Here is a tiny trained network, its code and every weight. The questions are about switching its units off for an input and a target symbol, where a switched-off unit gives its printed mean instead of its output.

import numpy as np


def w(rows, s, z=0):
    codes = np.array(rows[::2]) - 128.0
    scale = np.full(codes.shape[1], s)
    scale[-1] = z or s
    return codes * scale


def f(y):
    return np.maximum(y, 0)


def softmax(a):
    e = np.exp(a - a.max(-1, keepdims=True))
    return e / e.sum(-1, keepdims=True)


def log_softmax(a):
    a = a - a.max(-1, keepdims=True)
    return a - np.log(np.exp(a).sum(-1, keepdims=True))


def net(x, mask):
    ids = ['δεζθλμξσφ'.index(c) for c in x.split()]
    T = len(ids)
    res = E[ids] + P[:T]
    u = 0
    for l in range(2):
        r = res
        for j in range(3):
            rows = slice(2 * j, 2 * j + 2)
            q, k, v = (r @ M[l][rows].T for M in (Q, K, V))
            z = softmax(np.where(np.tri(T) > 0, q @ k.T / 2**0.5, -1e9)) @ v
            o = O[l][rows]
            res = res + np.where(mask[u + j], z, o[:, -1]) @ o[:, :-1]
        u += 3
        y = f(res @ A[l][:, :-1].T + A[l][:, -1])
        res = res + np.where(mask[u : u + 16], y, B[l][:, -1]) @ B[l][:, :-1]
        u += 16
    return log_softmax(res[-1] @ U[:, :-1].T + U[:, -1])


Q, K, V, O, A, B = {}, {}, {}, {}, {}, {}
E = w([
[64,146,110,159,107,159],'δ',
[102,178,72,180,79,130],'ε',
[109,99,2,184,196,171],'ζ',
[121,124,163,133,111,94],'θ',
[138,167,90,173,76,87],'λ',
[89,181,131,160,77,137],'μ',
[76,145,158,135,118,145],'ξ',
[134,108,105,152,120,77],'σ',
[94,67,156,123,148,112],'φ',
],0.0078)
P = w([
[174,133,140,179,168,167],'0',
[157,167,153,186,216,126],'1',
[104,183,121,141,200,81],'2',
[105,179,95,79,166,87],'3',
[164,85,140,195,106,186],'4',
[175,71,112,128,53,203],'5',
[142,112,70,43,57,162],'6',
[79,121,164,253,150,71],'7',
[42,183,103,132,157,29],'8',
[57,173,55,36,102,68],'9',
[117,2,203,162,111,173],'10',
[140,23,136,74,43,175],'11',
[93,88,83,45,49,125],'12',
],0.0051)
Q[0] = w([
[221,153,189,79,144,99],'L0H1',
[181,144,130,177,65,89],'L0H1',
[220,142,193,254,80,169],'L0H2',
[12,14,53,111,7,171],'L0H2',
[56,51,107,175,119,83],'L0H3',
[178,167,112,158,200,181],'L0H3',
],0.017)
K[0] = w([
[131,96,61,155,153,118],'L0H1',
[106,158,99,113,159,123],'L0H1',
[89,160,120,52,116,81],'L0H2',
[151,168,100,159,250,133],'L0H2',
[153,101,82,90,143,157],'L0H3',
[185,189,158,129,167,158],'L0H3',
],0.026)
V[0] = w([
[120,99,1,164,194,170],'L0H1',
[108,25,96,112,130,118],'L0H1',
[185,167,196,119,125,128],'L0H2',
[83,78,46,139,133,113],'L0H2',
[61,115,229,120,10,78],'L0H3',
[105,128,162,110,96,114],'L0H3',
],0.0065)
O[0] = w([
[170,176,137,152,236,158,139],'L0H1',
[192,119,112,62,156,175,120],'L0H1',
[177,155,120,128,198,154,7],'L0H2',
[75,86,133,138,26,87,254],'L0H2',
[219,162,134,114,255,184,134],'L0H3',
[155,135,121,118,158,152,113],'L0H3',
],0.0049,0.00088)
A[0] = w([
[215,106,129,100,108,170,25],'L0N1',
[153,129,151,121,125,149,74],'L0N2',
[254,178,115,91,88,161,44],'L0N3',
[181,179,129,71,150,158,17],'L0N4',
[143,138,142,131,128,134,84],'L0N5',
[142,130,134,120,136,149,91],'L0N6',
[146,140,150,120,121,128,82],'L0N7',
[147,128,137,117,134,121,89],'L0N8',
[128,120,155,124,126,120,59],'L0N9',
[227,223,146,33,137,200,1],'L0N10',
[189,186,133,95,124,134,54],'L0N11',
[143,136,136,125,126,128,105],'L0N12',
[213,144,112,87,128,208,42],'L0N13',
[150,116,148,118,141,119,72],'L0N14',
[230,174,136,127,232,164,211],'L0N15',
[136,129,134,131,132,128,83],'L0N16',
],0.0047,0.0027)
B[0] = w([
[108,121,247,153,73,148,128],'L0N1',
[142,130,34,84,98,233,128],'L0N2',
[223,232,109,77,175,144,128],'L0N3',
[253,207,150,121,75,202,128],'L0N4',
[139,128,112,117,125,140,128],'L0N5',
[117,134,139,131,119,100,128],'L0N6',
[115,139,121,127,142,149,128],'L0N7',
[115,128,135,139,142,126,128],'L0N8',
[141,128,122,143,140,103,128],'L0N9',
[221,96,79,159,26,216,128],'L0N10',
[163,113,146,70,75,140,128],'L0N11',
[121,129,119,135,118,137,128],'L0N12',
[173,231,58,118,101,215,128],'L0N13',
[106,101,129,125,122,150,128],'L0N14',
[24,50,129,160,6,65,253],'L0N15',
[128,126,121,146,116,124,128],'L0N16',
],0.0066,0.00065)
Q[1] = w([
[42,169,181,253,221,32],'L1H1',
[197,55,177,239,78,213],'L1H1',
[177,113,91,5,53,182],'L1H2',
[195,67,165,216,73,205],'L1H2',
[196,199,135,124,215,175],'L1H3',
[200,160,132,104,183,131],'L1H3',
],0.043)
K[1] = w([
[206,62,171,227,83,212],'L1H1',
[71,139,181,253,187,70],'L1H1',
[67,185,78,26,164,63],'L1H2',
[61,153,159,214,178,60],'L1H2',
[161,174,194,119,126,152],'L1H3',
[147,183,163,111,144,129],'L1H3',
],0.045)
V[1] = w([
[205,65,90,138,151,18],'L1H1',
[186,212,111,155,56,87],'L1H1',
[77,141,89,196,152,161],'L1H2',
[134,77,4,158,132,146],'L1H2',
[72,116,196,116,8,59],'L1H3',
[142,139,117,147,179,142],'L1H3',
],0.023)
O[1] = w([
[174,77,87,217,100,17,110],'L1H1',
[219,207,191,188,193,113,101],'L1H1',
[181,164,92,67,107,161,253],'L1H2',
[249,62,95,135,63,156,161],'L1H2',
[69,111,179,246,112,231,146],'L1H3',
[144,129,96,90,118,84,134],'L1H3',
],0.012,0.0048)
A[1] = w([
[123,166,21,145,169,139,58],'L1N1',
[162,129,144,95,141,148,90],'L1N2',
[60,138,153,189,173,99,75],'L1N3',
[94,161,142,169,177,130,180],'L1N4',
[148,110,138,167,115,203,91],'L1N5',
[93,86,150,176,97,113,135],'L1N6',
[44,125,143,147,115,128,116],'L1N7',
[155,4,222,68,200,107,2],'L1N8',
[150,162,141,133,153,90,91],'L1N9',
[120,150,138,147,188,133,46],'L1N10',
[95,129,164,124,122,172,89],'L1N11',
[132,143,64,135,143,83,103],'L1N12',
[147,92,111,117,149,140,61],'L1N13',
[93,148,148,92,116,110,92],'L1N14',
[135,117,127,199,147,117,71],'L1N15',
[158,146,150,171,189,172,29],'L1N16',
],0.014,0.0082)
B[1] = w([
[81,94,110,165,173,175,149],'L1N1',
[71,164,118,148,148,95,193],'L1N2',
[86,192,93,51,142,9,184],'L1N3',
[105,79,241,159,185,128,222],'L1N4',
[127,110,72,87,153,32,240],'L1N5',
[60,226,119,183,68,165,252],'L1N6',
[184,13,146,44,97,150,254],'L1N7',
[45,59,226,199,103,12,142],'L1N8',
[124,52,89,94,88,132,165],'L1N9',
[146,157,104,212,89,188,154],'L1N10',
[121,144,81,165,211,182,223],'L1N11',
[126,219,135,110,163,161,205],'L1N12',
[88,95,162,140,172,104,150],'L1N13',
[213,96,105,132,129,103,172],'L1N14',
[201,77,109,212,180,128,178],'L1N15',
[194,171,183,66,2,173,191],'L1N16',
],0.018,0.009)
U = w([
[104,229,15,98,189,150,201],'δ',
[165,197,113,42,75,95,89],'ε',
[139,90,84,97,117,64,98],'ζ',
[53,117,208,151,135,28,236],'θ',
[196,74,150,162,91,135,2],'λ',
[118,212,195,155,128,227,72],'μ',
[135,21,129,126,188,183,35],'ξ',
[127,138,76,251,136,145,94],'σ',
[52,94,98,144,24,195,189],'φ',
],0.0028,0.003)

Each question gives the input, a string of symbols that net reads in full, and the target symbol t.
The units are the heads (2 rows each of Q, K, V and O) and the neurons (one row each of A and B). Each row of codes is followed by its name. A weight is (code - 128) times the scale printed after its matrix; where a second scale follows, it is the last column's (O, A, B and U).
mask holds one flag per unit, layer by layer, with each layer's heads first. A switched-off unit (its flag False) gives its mean, the last column of its rows in O or B, instead of its output. The means were averaged over made-up inputs and are rounded, as every weight is.
A unit's drop is (log p(t) with every unit on - log p(t) with that unit switched off) / (log p(t) with every unit on - log p(t) with every unit switched off).
The circuit of an input: a set's keep is (log p(t) with only the set's units on - log p(t) with every unit switched off) / (log p(t) with every unit on - log p(t) with every unit switched off). Starting from the 12 units with the biggest drops (on a tie, the unit counted first), units are removed one at a time, each time the one whose removal leaves the highest keep (on an exact tie, the one counted first), for as long as the keep stays at least 0.8.
circuit, biggest first: the units of the circuit, biggest drop first
most important unit: the unit with the biggest drop
top k neurons: the k neurons with the biggest drops, biggest first
heads that matter: for each layer, one digit per head in row order, 1 if its drop is at least 0.15 and else 0, layers parted by /
input δ φ φ σ λ φ σ ε λ δ θ φ, target λ: circuit, biggest first -> [L1H1, L1N16, L1N15, L1H3]
input ζ σ δ φ φ φ θ θ δ δ ε, target δ: most important unit -> L0H1
input λ ε φ φ ξ, target ε: heads that matter -> 000 / 110
input ζ φ φ φ φ μ θ φ θ φ, target θ: heads that matter -> 000 / 010
input θ φ σ, target θ: circuit, biggest first -> [L1H2, L1N3, L1N4]
input μ θ σ ε ξ, target θ: circuit, biggest first -> [L1H2, L1N3, L1N4]
input θ φ φ ζ σ λ, target δ: circuit, biggest first -> [L1H3, L1N12]
input θ θ φ σ μ θ φ σ, target μ: heads that matter -> 000 / 100
input φ θ σ θ λ φ θ ξ ε, target φ: circuit, biggest first -> [L1H1, L1N6, L1H3]
input φ θ ε μ θ φ φ φ δ δ φ μ, target δ: heads that matter -> 000 / 110
input φ θ μ μ μ σ θ φ δ, target σ: circuit, biggest first -> [L1H1, L1N15, L1H3]
input φ φ δ ε θ φ μ θ φ λ, target μ: circuit, biggest first -> [L1H1, L1H3]
input μ δ μ ξ λ, target δ: circuit, biggest first -> [L1H1, L1N11, L1N5, L1H3]
input θ δ δ σ σ φ ξ φ μ μ φ θ φ, target μ: circuit, biggest first -> [L1H1, L1H3]
input ξ ξ ξ ξ φ θ μ φ φ θ, target μ: heads that matter -> 000 / 100
input σ δ μ φ, target σ: circuit, biggest first -> [L1H1, L1N15, L1H3, L1N7]
input θ θ λ θ λ, target θ: circuit, biggest first -> [L1H2, L1N3, L1N4, L1H3]
input θ ζ ζ ζ θ μ ζ, target ζ: most important unit -> L1N5
input φ δ ζ ξ ξ φ ξ ξ φ ζ θ μ, target φ: heads that matter -> 011 / 100
input φ μ θ θ ζ δ φ ε θ ζ θ, target ε: most important unit -> L1H1
input φ θ θ φ, target φ: heads that matter -> 000 / 101
input φ λ μ θ μ ε σ θ φ, target ε: circuit, biggest first -> [L1H1, L1N16, L1N5, L1H3]
input μ μ θ θ φ, target μ: circuit, biggest first -> [L1H1, L1N16, L1H3]
input θ φ θ, target θ: top 3 neurons -> [L1N3, L1N4, L0N15]
input φ φ ξ θ, target φ: top 2 neurons -> [L0N15, L1N6]
input μ μ ζ φ δ σ φ θ φ θ φ, target θ: heads that matter -> 000 / 000
input φ σ θ φ ξ σ σ ζ, target δ: top 2 neurons -> [L1N7, L1N4]
input μ θ ξ φ φ ζ δ ζ φ ξ φ, target ζ: heads that matter -> 001 / 010
